Below is a small trained network, with its code and all its weights. Each question gives an input and a class and asks what happens when units are switched off, that is, made to give their printed mean instead of their output.

import numpy as np


def w(rows, s, z=0):
    codes = np.array(rows[::2]) - 128.0
    scale = np.full(codes.shape[1], s)
    scale[-1] = z or s
    return codes * scale


def norm(h):
    return h / np.sqrt((h * h).mean(-1, keepdims=True) + 1e-5)


def f(y):
    return np.maximum(y, 0)


def log_softmax(a):
    a = a - a.max(-1, keepdims=True)
    return a - np.log(np.exp(a).sum(-1, keepdims=True))


def net(x, mask):
    res = np.array(x, float).reshape(1, 8) / 4 @ E
    u = 0
    for l in range(4):
        y = f(norm(res) @ A[l][:, :-1].T + A[l][:, -1])
        res = res + np.where(mask[u : u + 9], y, B[l][:, -1]) @ B[l][:, :-1]
        u += 9
    return log_softmax(norm(res)[-1] @ U[:, :-1].T + U[:, -1])


A, B = {}, {}
E = w([
[129,129,127],'x0',
[133,129,125],'x1',
[229,173,40],'x2',
[127,129,132],'x3',
[229,78,201],'x4',
[128,3,57],'x5',
[132,132,129],'x6',
[125,132,129],'x7',
],0.0024)
A[0] = w([
[123,59,44,85],'L0N1',
[104,120,57,80],'L0N2',
[208,58,215,235],'L0N3',
[118,134,208,66],'L0N4',
[133,109,89,116],'L0N5',
[3,56,243,4],'L0N6',
[187,162,45,206],'L0N7',
[80,96,110,77],'L0N8',
[184,125,191,164],'L0N9',
],0.0032,0.0033)
B[0] = w([
[109,33,141,158],'L0N1',
[104,133,189,141],'L0N2',
[3,131,107,253],'L0N3',
[119,115,91,136],'L0N4',
[132,105,153,142],'L0N5',
[21,111,202,157],'L0N6',
[22,63,177,229],'L0N7',
[174,127,130,136],'L0N8',
[30,135,44,181],'L0N9',
],0.0027,0.0031)
A[1] = w([
[215,70,136,160],'L1N1',
[122,189,131,209],'L1N2',
[121,227,111,133],'L1N3',
[89,123,104,137],'L1N4',
[209,63,223,254],'L1N5',
[124,86,128,39],'L1N6',
[132,152,133,158],'L1N7',
[207,70,253,104],'L1N8',
[122,175,143,61],'L1N9',
],0.0045,0.002)
B[1] = w([
[47,151,95,189],'L1N1',
[131,47,138,251],'L1N2',
[146,72,149,244],'L1N3',
[117,95,142,243],'L1N4',
[15,195,36,238],'L1N5',
[129,113,102,147],'L1N6',
[134,100,132,167],'L1N7',
[43,234,3,176],'L1N8',
[160,85,162,154],'L1N9',
],0.0037,0.0016)
A[2] = w([
[254,183,25,218],'L2N1',
[211,112,75,253],'L2N2',
[177,120,42,173],'L2N3',
[85,141,183,228],'L2N4',
[129,126,127,107],'L2N5',
[82,92,142,196],'L2N6',
[134,192,208,220],'L2N7',
[134,114,141,48],'L2N8',
[123,144,124,19],'L2N9',
],0.005,0.0015)
B[2] = w([
[3,110,224,170],'L2N1',
[32,96,198,165],'L2N2',
[94,134,192,180],'L2N3',
[176,141,92,227],'L2N4',
[124,110,125,128],'L2N5',
[153,138,53,255],'L2N6',
[188,78,104,172],'L2N7',
[128,138,118,128],'L2N8',
[146,117,119,128],'L2N9',
],0.0044,0.0032)
A[3] = w([
[117,54,112,198],'L3N1',
[87,16,83,250],'L3N2',
[77,207,197,164],'L3N3',
[172,222,190,142],'L3N4',
[87,215,52,87],'L3N5',
[214,252,214,185],'L3N6',
[123,221,147,193],'L3N7',
[126,150,148,80],'L3N8',
[16,119,81,189],'L3N9',
],0.0035,0.0022)
B[3] = w([
[185,161,158,191],'L3N1',
[223,182,205,253],'L3N2',
[136,41,127,158],'L3N3',
[179,37,126,133],'L3N4',
[127,169,58,155],'L3N5',
[126,4,40,135],'L3N6',
[175,32,54,147],'L3N7',
[155,108,144,128],'L3N8',
[192,193,152,252],'L3N9',
],0.0037,0.0053)
U = w([
[42,127,224,140],'0',
[167,2,70,96],'1',
[165,168,131,208],'2',
[155,160,125,181],'3',
[90,212,42,4],'4',
],0.0096,0.0023)

Each question gives the input, the list of numbers given to net, and the class t.
The units are the neurons (one row each of A and B). Each row of codes is followed by its name. A weight is (code - 128) times the scale printed after its matrix; where a second scale follows, it is the last column's (A, B and U).
mask holds one flag per neuron, layer by layer. A switched-off neuron (its flag False) gives its mean, the last column of its row in B, instead of its output. The means were averaged over made-up inputs and are rounded, as every weight is.
A unit's drop is (log p(t) with every unit on - log p(t) with that unit switched off) / (log p(t) with every unit on - log p(t) with every unit switched off).
The circuit of an input: a set's keep is (log p(t) with only the set's units on - log p(t) with every unit switched off) / (log p(t) with every unit on - log p(t) with every unit switched off). Starting from the 12 units with the biggest drops (on a tie, the unit counted first), units are removed one at a time, each time the one whose removal leaves the highest keep (on an exact tie, the one counted first), for as long as the keep stays at least 0.8.
units of the circuit, in order: the units of the circuit, biggest drop first
top k neurons: the k neurons with the biggest drops, biggest first
k most important neurons of layer l: the k neurons of layer l with the biggest drops, biggest first
drop when u is switched off: that unit's drop, to one decimal
input [-5,-3,-4,-1,3,3,-8,-4], class 2: top neuron	L0N7
input [-2,1,-5,6,7,0,3,7], class 4: units of the circuit, in order	L1N8, L1N5
input [-2,-4,8,8,1,4,5,-1], class 0: units of the circuit, in order	L2N1, L2N2
input [-3,-5,8,-6,7,3,2,-5], class 0: units of the circuit, in order	L2N1, L2N2
input [4,-6,5,3,3,-6,1,-6], class 1: units of the circuit, in order	L3N6, L3N9
input [-6,1,-6,-3,7,2,-1,-8], class 4: units of the circuit, in order	L1N8, L1N5, L0N7
input [4,-1,2,-2,7,3,0,-4], class 4: units of the circuit, in order	L1N5, L1N8
input [-3,-6,-4,4,2,5,8,3], class 3: top 3 neurons	L3N2, L0N7, L2N1
input [7,3,8,2,0,5,3,4], class 0: 2 most important neurons of layer 2	L2N1, L2N2
input [-8,1,8,2,0,5,5,8], class 0: top 2 neurons	L2N1, L2N2
input [3,-1,-4,2,7,-6,-6,-3], class 4: top 3 neurons	L1N8, L1N5, L3N2
input [-3,-8,-1,5,3,4,-5,-5], class 3: 2 most important neurons of layer 0	L0N3, L0N7
input [1,1,4,-2,-4,4,7,-3], class 0: 2 most important neurons of layer 0	L0N3, L0N9
input [6,-2,-3,-1,3,3,-1,-3], class 2: top neuron	L0N3
input [-5,1,5,-2,-2,-4,2,7], class 0: top 2 neurons	L0N3, L0N6
input [5,-2,-4,8,7,-4,6,-8], class 4: top 3 neurons	L1N8, L1N5, L3N2
input [5,-5,1,2,4,-5,1,-6], class 1: top 2 neurons	L3N9, L2N4
input [-5,-4,1,-8,1,4,-4,2], class 2: 2 most important neurons of layer 1	L1N2, L1N3
input [-5,4,5,8,8,-4,3,1], class 4: drop when L1N5 is switched off	0.4
